Below are the code and all the weights of a small trained network. Each question names an input and a class and asks about switching units off, where a switched-off unit gives its printed mean instead of its output.

import numpy as np


def w(rows, s, z=0):
    codes = np.array(rows[::2]) - 128.0
    scale = np.full(codes.shape[1], s)
    scale[-1] = z or s
    return codes * scale


def f(y):
    return np.maximum(y, 0)


def log_softmax(a):
    a = a - a.max(-1, keepdims=True)
    return a - np.log(np.exp(a).sum(-1, keepdims=True))


def net(x, mask):
    res = np.array(x, float).reshape(1, 5) / 4 @ E
    y = f(res @ A[0][:, :-1].T + A[0][:, -1])
    res = res + np.where(mask, y, B[0][:, -1]) @ B[0][:, :-1]
    return log_softmax(res[-1] @ U[:, :-1].T + U[:, -1])


A, B = {}, {}
E = w([
[116,32,166,206,191,151],'x0',
[76,8,197,163,6,147],'x1',
[60,231,182,127,55,118],'x2',
[219,91,134,49,63,52],'x3',
[2,96,11,177,61,91],'x4',
],0.0094)
A[0] = w([
[50,162,114,117,8,148,219],'neuron 1',
[92,114,157,164,181,171,173],'neuron 2',
[246,50,240,111,191,177,254],'neuron 3',
[161,204,13,107,254,72,167],'neuron 4',
[146,176,175,141,214,232,167],'neuron 5',
[64,165,23,214,111,103,213],'neuron 6',
[143,164,178,136,234,194,165],'neuron 7',
],0.0088,0.006)
B[0] = w([
[30,165,198,101,13,116,211],'neuron 1',
[102,102,186,174,173,121,177],'neuron 2',
[254,38,187,195,148,63,250],'neuron 3',
[159,222,3,52,176,118,254],'neuron 4',
[152,179,200,119,218,224,206],'neuron 5',
[36,101,32,113,129,148,213],'neuron 6',
[147,165,192,205,218,169,205],'neuron 7',
],0.0088,0.017)
U = w([
[29,62,57,189,125,191,218],'0',
[134,232,20,73,204,97,197],'1',
[245,27,129,125,146,44,104],'2',
[127,204,220,47,27,108,81],'3',
[188,139,194,167,248,209,1],'4',
],0.011,0.0036)

Each question gives the input, the list of numbers given to net, and the class t.
The units are the neurons (one row each of A and B). Each row of codes is followed by its name. A weight is (code - 128) times the scale printed after its matrix; where a second scale follows, it is the last column's (A, B and U).
mask holds one flag per neuron, in row order. A switched-off neuron (its flag False) gives its mean, the last column of its row in B, instead of its output. The means were averaged over made-up inputs and are rounded, as every weight is.
A unit's drop is (log p(t) with every unit on - log p(t) with that unit switched off) / (log p(t) with every unit on - log p(t) with every unit switched off).
The circuit of an input: a set's keep is (log p(t) with only the set's units on - log p(t) with every unit switched off) / (log p(t) with every unit on - log p(t) with every unit switched off). Starting from all 7 units, units are removed one at a time, each time the one whose removal leaves the highest keep (on an exact tie, the one counted first), for as long as the keep stays at least 0.8.
circuit, biggest first: the units of the circuit, biggest drop first
most important unit: the unit with the biggest drop
k most important neurons: the k neurons with the biggest drops, biggest first
drop of u: that unit's drop, to one decimal
input [2,0,-8,5,7], class 0: circuit, biggest first	neuron 3; neuron 4
input [-8,8,-6,-5,-3], class 2: most important unit	neuron 5
input [7,7,6,-6,-1], class 0: 2 most important neurons	neuron 1; neuron 3
input [2,-8,-7,-6,0], class 1: 3 most important neurons	neuron 4; neuron 6; neuron 3
input [3,6,-1,7,6], class 0: 2 most important neurons	neuron 3; neuron 5
input [6,-4,7,1,4], class 0: circuit, biggest first	neuron 4; neuron 6
input [-4,-1,-1,-8,4], class 0: 2 most important neurons	neuron 6; neuron 1
input [7,-6,-1,6,0], class 2: 2 most important neurons	neuron 3; neuron 5
input [3,-2,5,2,5], class 0: 2 most important neurons	neuron 6; neuron 4
input [-5,1,6,-6,-4], class 3: 2 most important neurons	neuron 1; neuron 3
input [-1,-1,-5,3,-7], class 2: 2 most important neurons	neuron 3; neuron 2
input [0,6,1,-2,-3], class 2: drop of neuron 7	0.3
input [-2,-1,5,5,8], class 3: drop of neuron 1	2.2
input [-3,-3,8,-4,8], class 0: circuit, biggest first	neuron 6
input [-1,2,0,6,7], class 0: drop of neuron 4	0.3
